Below is a small trained network, with its code and all its weights. Each question gives an input and a target symbol and asks what happens when units are switched off, that is, made to give their printed mean instead of their output.

import numpy as np


def w(rows, s, z=0):
    codes = np.array(rows[::2]) - 128.0
    scale = np.full(codes.shape[1], s)
    scale[-1] = z or s
    return codes * scale


def norm(h):
    return h / np.sqrt((h * h).mean(-1, keepdims=True) + 1e-5)


def softmax(a):
    e = np.exp(a - a.max(-1, keepdims=True))
    return e / e.sum(-1, keepdims=True)


def log_softmax(a):
    a = a - a.max(-1, keepdims=True)
    return a - np.log(np.exp(a).sum(-1, keepdims=True))


def net(x, mask):
    ids = ['ΓΩαδεζμπστφ'.index(c) for c in x.split()]
    T = len(ids)
    res = E[ids] + P[:T]
    u = 0
    for l in range(2):
        r = norm(res)
        for j in range(3):
            rows = slice(2 * j, 2 * j + 2)
            q, k, v = (r @ M[l][rows].T for M in (Q, K, V))
            z = softmax(np.where(np.tri(T) > 0, q @ k.T / 2**0.5, -1e9)) @ v
            o = O[l][rows]
            res = res + np.where(mask[u + j], z, o[:, -1]) @ o[:, :-1]
        u += 3
    return log_softmax(norm(res)[-1] @ U[:, :-1].T + U[:, -1])


Q, K, V, O = {}, {}, {}, {}
E = w([
[144,116,127,95,152],'Γ',
[95,129,200,253,139],'Ω',
[114,128,149,174,103],'α',
[112,176,193,89,134],'δ',
[115,112,188,101,72],'ε',
[159,172,183,87,149],'ζ',
[108,156,153,187,110],'μ',
[140,78,129,153,114],'π',
[85,102,121,110,157],'σ',
[157,124,146,145,95],'τ',
[191,119,129,165,192],'φ',
],0.019)
P = w([
[222,139,61,131,120],'0',
[91,101,195,151,253],'1',
[154,114,142,148,125],'2',
[97,113,162,134,192],'3',
[116,114,168,103,218],'4',
[125,93,113,9,184],'5',
[79,118,148,79,136],'6',
[125,144,201,157,183],'7',
[109,136,208,116,62],'8',
],0.0035)
Q[0] = w([
[165,164,129,204,127],'0.h0',
[58,53,64,97,192],'0.h0',
[168,38,253,217,169],'0.h1',
[81,180,75,143,157],'0.h1',
[146,30,103,124,127],'0.h2',
[167,195,83,143,193],'0.h2',
],0.007)
K[0] = w([
[220,188,140,179,111],'0.h0',
[84,128,84,86,126],'0.h0',
[130,132,201,81,134],'0.h1',
[111,157,87,147,151],'0.h1',
[148,181,153,89,128],'0.h2',
[166,2,99,124,117],'0.h2',
],0.0099)
V[0] = w([
[72,64,109,91,213],'0.h0',
[63,114,134,114,87],'0.h0',
[157,81,182,111,98],'0.h1',
[104,147,144,75,1],'0.h1',
[209,93,123,155,123],'0.h2',
[138,78,44,111,92],'0.h2',
],0.0094)
O[0] = w([
[138,116,168,204,113,134],'0.h0',
[72,163,169,119,70,105],'0.h0',
[85,60,106,106,174,212],'0.h1',
[2,102,150,93,149,111],'0.h1',
[146,81,57,120,124,157],'0.h2',
[125,41,122,141,68,3],'0.h2',
],0.0081,0.005)
Q[1] = w([
[119,115,152,134,140],'1.h0',
[34,103,71,95,109],'1.h0',
[133,173,231,126,255],'1.h1',
[163,117,129,95,51],'1.h1',
[144,99,78,199,81],'1.h2',
[149,157,197,98,129],'1.h2',
],0.0087)
K[1] = w([
[126,144,98,49,172],'1.h0',
[96,92,64,178,182],'1.h0',
[74,196,196,2,154],'1.h1',
[114,108,76,195,197],'1.h1',
[199,115,65,63,97],'1.h2',
[93,190,132,194,112],'1.h2',
],0.0075)
V[1] = w([
[119,136,254,22,123],'1.h0',
[104,194,48,208,91],'1.h0',
[3,115,134,186,31],'1.h1',
[166,83,156,68,193],'1.h1',
[182,157,89,122,126],'1.h2',
[142,75,202,148,152],'1.h2',
],0.0075)
O[1] = w([
[27,147,83,241,182,175],'1.h0',
[185,131,220,86,198,71],'1.h0',
[111,44,178,90,235,2],'1.h1',
[96,127,47,156,39,214],'1.h1',
[100,130,77,65,161,116],'1.h2',
[73,85,144,196,2,175],'1.h2',
],0.0071,0.0058)
U = w([
[197,84,138,149,65,4],'Γ',
[156,127,217,217,89,146],'Ω',
[137,157,149,89,155,132],'α',
[47,182,117,174,136,35],'δ',
[2,23,164,103,122,84],'ε',
[86,152,43,139,63,227],'ζ',
[142,224,157,106,162,67],'μ',
[167,19,128,116,40,19],'π',
[159,40,218,174,36,150],'σ',
[125,56,101,54,75,138],'τ',
[215,103,85,172,116,153],'φ',
],0.0065,0.004)

Each question gives the input, a string of symbols that net reads in full, and the target symbol t.
The units are the heads (2 rows each of Q, K, V and O). Each row of codes is followed by its name. A weight is (code - 128) times the scale printed after its matrix; where a second scale follows, it is the last column's (O and U).
mask holds one flag per head, layer by layer. A switched-off head (its flag False) gives its mean, the last column of its rows in O, instead of its output. The means were averaged over made-up inputs and are rounded, as every weight is.
A unit's drop is (log p(t) with every unit on - log p(t) with that unit switched off) / (log p(t) with every unit on - log p(t) with every unit switched off).
The circuit of an input: a set's keep is (log p(t) with only the set's units on - log p(t) with every unit switched off) / (log p(t) with every unit on - log p(t) with every unit switched off). Starting from all 6 units, units are removed one at a time, each time the one whose removal leaves the highest keep (on an exact tie, the one counted first), for as long as the keep stays at least 0.8.
units of the circuit, in order: the units of the circuit, biggest drop first
unit that matters most: the unit with the biggest drop
heads that matter: for each layer, one digit per head in row order, 1 if its drop is at least 0.15 and else 0, layers parted by /
drop when u is switched off: that unit's drop, to one decimal
input μ α π σ, target Ω: unit that matters most -> 0.h0
input σ α σ, target σ: heads that matter -> 100 / 000
input Ω π σ π α π σ, target σ: units of the circuit, in order -> (0.h0, 1.h0, 0.h1)
input τ α μ, target μ: heads that matter -> 101 / 111
input τ α μ Ω α, target μ: units of the circuit, in order -> (0.h0, 0.h2, 1.h0, 1.h1)
input Ω π α α ε φ ε π τ, target ε: heads that matter -> 010 / 010
input φ μ μ ε σ Ω α, target ε: units of the circuit, in order -> (1.h1, 0.h1)
input τ τ σ ε τ Ω, target ε: units of the circuit, in order -> (1.h1, 0.h1)
input π τ ε σ τ Ω, target ε: units of the circuit, in order -> (0.h1, 1.h1)
input Ω Ω σ, target Ω: units of the circuit, in order -> (0.h0, 0.h1)
input ε α ε, target ε: drop when 0.h1 is switched off -> 0.2
input Ω Ω Γ μ ε, target ε: drop when 0.h1 is switched off -> 0.5
input α Γ μ ε σ π τ, target ε: drop when 0.h2 is switched off -> 0.0
input τ ε φ α ζ, target ζ: unit that matters most -> 1.h0
input α μ ζ σ ε τ Ω σ π, target ε: drop when 0.h1 is switched off -> 0.9
input Ω σ σ τ τ π τ ζ, target ζ: heads that matter -> 000 / 000
